Below is a small trained network, with its code and all its weights. Each question gives an input and a class and asks what happens when units are switched off, that is, made to give their printed mean instead of their output.

import numpy as np


def w(rows, s, z=0):
    codes = np.array(rows[::2]) - 128.0
    scale = np.full(codes.shape[1], s)
    scale[-1] = z or s
    return codes * scale


def f(y):
    return np.maximum(y, 0)


def log_softmax(a):
    a = a - a.max(-1, keepdims=True)
    return a - np.log(np.exp(a).sum(-1, keepdims=True))


def net(x, mask):
    res = np.array(x, float).reshape(1, 8) / 4 @ E
    y = f(res @ A[0][:, :-1].T + A[0][:, -1])
    res = res + np.where(mask, y, B[0][:, -1]) @ B[0][:, :-1]
    return log_softmax(res[-1] @ U[:, :-1].T + U[:, -1])


A, B = {}, {}
E = w([
[125,160,175,129,146,84],'x0',
[142,91,114,178,149,117],'x1',
[79,154,96,108,174,130],'x2',
[42,64,61,145,154,122],'x3',
[148,123,170,62,76,208],'x4',
[117,156,102,177,185,64],'x5',
[90,185,77,113,68,109],'x6',
[129,58,95,155,2,135],'x7',
],0.012)
A[0] = w([
[200,38,156,144,68,113,154],'N0',
[145,195,152,108,180,71,249],'N1',
[146,109,146,37,113,224,196],'N2',
[8,97,56,219,136,111,197],'N3',
[168,158,104,72,38,105,252],'N4',
[96,83,59,142,148,123,117],'N5',
[126,94,82,46,97,141,181],'N6',
],0.013,0.0039)
B[0] = w([
[209,43,199,188,98,139,239],'N0',
[193,227,171,132,191,125,244],'N1',
[61,134,118,178,125,136,254],'N2',
[191,88,6,57,122,35,254],'N3',
[137,126,169,121,8,127,236],'N4',
[150,130,103,97,111,52,191],'N5',
[52,81,113,150,99,91,195],'N6',
],0.011,0.015)
U = w([
[179,45,161,175,110,167,88],'0',
[155,147,140,145,247,121,253],'1',
[151,90,50,77,117,63,161],'2',
[19,127,107,175,111,117,88],'3',
[141,217,144,123,81,113,11],'4',
],0.014,0.0024)

Each question gives the input, the list of numbers given to net, and the class t.
The units are the neurons (one row each of A and B). Each row of codes is followed by its name. A weight is (code - 128) times the scale printed after its matrix; where a second scale follows, it is the last column's (A, B and U).
mask holds one flag per neuron, in row order. A switched-off neuron (its flag False) gives its mean, the last column of its row in B, instead of its output. The means were averaged over made-up inputs and are rounded, as every weight is.
A unit's drop is (log p(t) with every unit on - log p(t) with that unit switched off) / (log p(t) with every unit on - log p(t) with every unit switched off).
The circuit of an input: a set's keep is (log p(t) with only the set's units on - log p(t) with every unit switched off) / (log p(t) with every unit on - log p(t) with every unit switched off). Starting from all 7 units, units are removed one at a time, each time the one whose removal leaves the highest keep (on an exact tie, the one counted first), for as long as the keep stays at least 0.8.
circuit, biggest first: the units of the circuit, biggest drop first
top k neurons: the k neurons with the biggest drops, biggest first
drop of u: that unit's drop, to one decimal
input [8,-1,-3,-6,-8,-6,2,5], class 0: circuit, biggest first	(N0)
input [-4,-5,1,-2,7,0,7,-4], class 3: circuit, biggest first	(N2, N6)
input [6,-5,3,-2,7,-2,-1,-7], class 1: circuit, biggest first	(N4, N1)
input [5,2,2,-3,0,7,-3,5], class 1: circuit, biggest first	(N4, N3)
input [5,-6,5,-6,1,-5,-5,-5], class 1: top 2 neurons	(N4, N1)
input [-3,-4,-7,0,-5,-1,2,0], class 0: top 3 neurons	(N3, N5, N1)
input [-5,-5,-5,-6,7,-7,1,-5], class 3: top 2 neurons	(N2, N6)
input [4,-3,-2,2,5,4,6,0], class 4: top 2 neurons	(N3, N2)
input [-7,-2,-1,-4,8,-3,7,5], class 3: top 2 neurons	(N2, N6)
input [-2,-8,5,2,-1,-6,0,-2], class 3: drop of N3	0.0
input [6,-1,0,2,2,2,5,-8], class 1: drop of N4	0.1
input [-2,-5,-4,-8,-1,2,2,4], class 0: drop of N0	0.3
